M =
[[ 17.2 -18.3  -2.4   2.7  -9.6 -15.7   6.8   4.2]
 [-15.3  18.9   8.9   6.7   4.0  25.2  -3.3 -16.6]
 [ 64.4 -34.2  30.4 -16.0 -74.8 -33.3  62.4 -14.4]
 [ 52.6 -36.9  14.6  -6.1 -50.4 -30.3  44.7  -6.7]
 [ 11.3 -13.0  -1.3   1.8  -6.9  -9.9   4.3   5.3]]
Indices start at 1.
The entry at row 1, column 1 is 17.2
Which number is the entry in row 1 and column 2?
Answer: -18.3
The entry directly below 6.7: -16.0
The entry directly above -16.6 -> 4.2
Which number is the entry just right of 25.2?
Answer: -3.3
Which number is the entry in the bottom-left corner?
Answer: 11.3
The entry just right of -9.6: -15.7
Which number is the entry just left of -3.3?
Answer: 25.2
Which number is the bottom-right entry?
Answer: 5.3
Which number is the entry directly below -33.3?
Answer: -30.3
The entry directly below 14.6: -1.3
The entry just left of 25.2 is 4.0
Which number is the entry just left of -33.3?
Answer: -74.8
Which number is the entry just right of -74.8?
Answer: -33.3
Which number is the entry in row 3 and column 1?
Answer: 64.4
Which number is the entry in row 2 and column 1?
Answer: -15.3
Which number is the entry directly above 4.3?
Answer: 44.7
The bottom entry of the column that holds the smallest entry is -6.9
Which number is the entry in row 1 and column 3?
Answer: -2.4
The entry directly below 30.4: 14.6
The entry just right of the largest entry: -34.2
Which number is the entry directly below 8.9?
Answer: 30.4
Which number is the entry just right of 2.7?
Answer: -9.6
The entry just left of -9.6 -> 2.7
Which number is the entry just right of 8.9?
Answer: 6.7

W =
[[7 5 4 5 6 7 3 6 6 4]
 [5 5 5 5 5 5 5 5 5 5]
 [4 6 3 3 6 5 1 6 5 6]
 [5 2 2 6 6 6 0 7 6 4]
 [5 4 4 5 5 5 4 5 5 5]
 [3 5 6 4 5 5 4 5 5 2]
 [4 5 6 5 5 4 6 5 5 5]]
Counting starts at 1.
The entry at row 1, column 2: 5
Find the top-left entry.
7
The entry in row 2 and column 1 -> 5
The entry just left of the smallest entry -> 6
The entry in row 1 and column 3 -> 4
The bottom-right entry is 5
The entry in row 2 and column 2 is 5
Find the entry in the top-right corner.
4
Find the bottom-left entry.
4
Find the entry at row 3, column 1.
4
Find the entry in row 2 and column 3.
5
Find the entry at row 3, column 2.
6
Find the entry directly below the smallest entry.
4

[[-22.4  -4.0  -7.0 -12.9  31.3  44.3 -19.6 -57.8]
 [-23.0 -14.6  48.8 -42.2   2.3  32.3 -35.3   6.4]
 [-23.5  -3.8 -13.9  11.6  47.7 -25.8 -48.5  27.0]
 [-26.8  -5.8   2.4  37.4 -56.3  31.4  -9.4  36.7]
 [-25.5  -2.7 -56.5  -6.7 -42.1  39.4  12.6  76.1]
 [-26.2 -12.4  41.9 -50.9  30.9  -8.2  -7.3   4.8]
 [-25.4  -6.6  24.8  -2.6 -20.9  14.2  22.1 -41.6]
 [-21.6  -2.3 -11.8  47.8 -17.3 -38.4  34.4 -12.3]
 [-25.3 -13.1  -1.3  30.3  23.0 -62.2  -0.2  13.6]
 [-25.1  -4.0 -16.0  15.1  46.3 -32.6 -41.4  30.4]
 [-24.6 -10.9  41.8 -44.7  26.4 -10.3  14.4 -29.0]
 [-24.2 -11.8 -24.6  31.4  36.7  -1.1 -37.6 -45.7]
 [-24.2  -5.0 -13.3  24.7  37.4 -49.1 -17.2  32.6]
 [-25.5 -12.0  46.0 -56.7  34.8   2.0 -34.1  42.4]
 [-23.8  -5.6  -6.4 -10.9  29.7  46.2 -17.2 -56.8]]
Read off the 3rd entry on the main diagonal.
-13.9
Read off the last entry, reading row by row.
-56.8
Read off the largest entry in the last row.
46.2
Read off the entry directly above -0.2.
34.4
Read off the top-right entry.
-57.8
The first entry, reading row by row: -22.4
Read off the entry just left of the largest entry.
12.6
Read off the bottom-left entry.
-23.8
Read off the entry directly above 24.8.
41.9
Read off the fourth entry in reading order.
-12.9
Read off the entry directly below -13.3.
46.0
Read off the largest entry in the last column.
76.1
Read off the first entry of the smallest entry's row.
-25.3
The entry just right of 32.3 -> -35.3
Read off the entry just left of -32.6.
46.3
The entry just right of -2.3 -> -11.8
The fifth entry in reading order is 31.3
Read off the largest entry in the first row.
44.3
Read off the first entry in the row that holds the largest entry.
-25.5
Read off the entry just right of -7.3.
4.8
The entry directly above the largest entry -> 36.7
The entry directly below 47.8 is 30.3
The entry directly above the smallest entry -> -38.4
The entry directly below -0.2: -41.4
Read off the entry directly below -45.7.
32.6
Read off the entry just left of 41.9.
-12.4
Read off the entry directly below -48.5.
-9.4
The entry directly above -29.0 is 30.4
The entry just left of -12.4: -26.2
Read off the entry directly above -9.4.
-48.5

B = (-1.6, 0.5, -0.3, 0.4, -1.4, 1.4, -1.4, -0.2, -0.8)
Report the entry just left of 0.5.
-1.6
The entry just right of the smallest entry -> 0.5
The centre entry -> -1.4

data = [252, 327, 994, -40, 436, 134, 827, -577]
The third entry from the right: 134
Give the third largest entry.
436
Give the first entry from the right.
-577
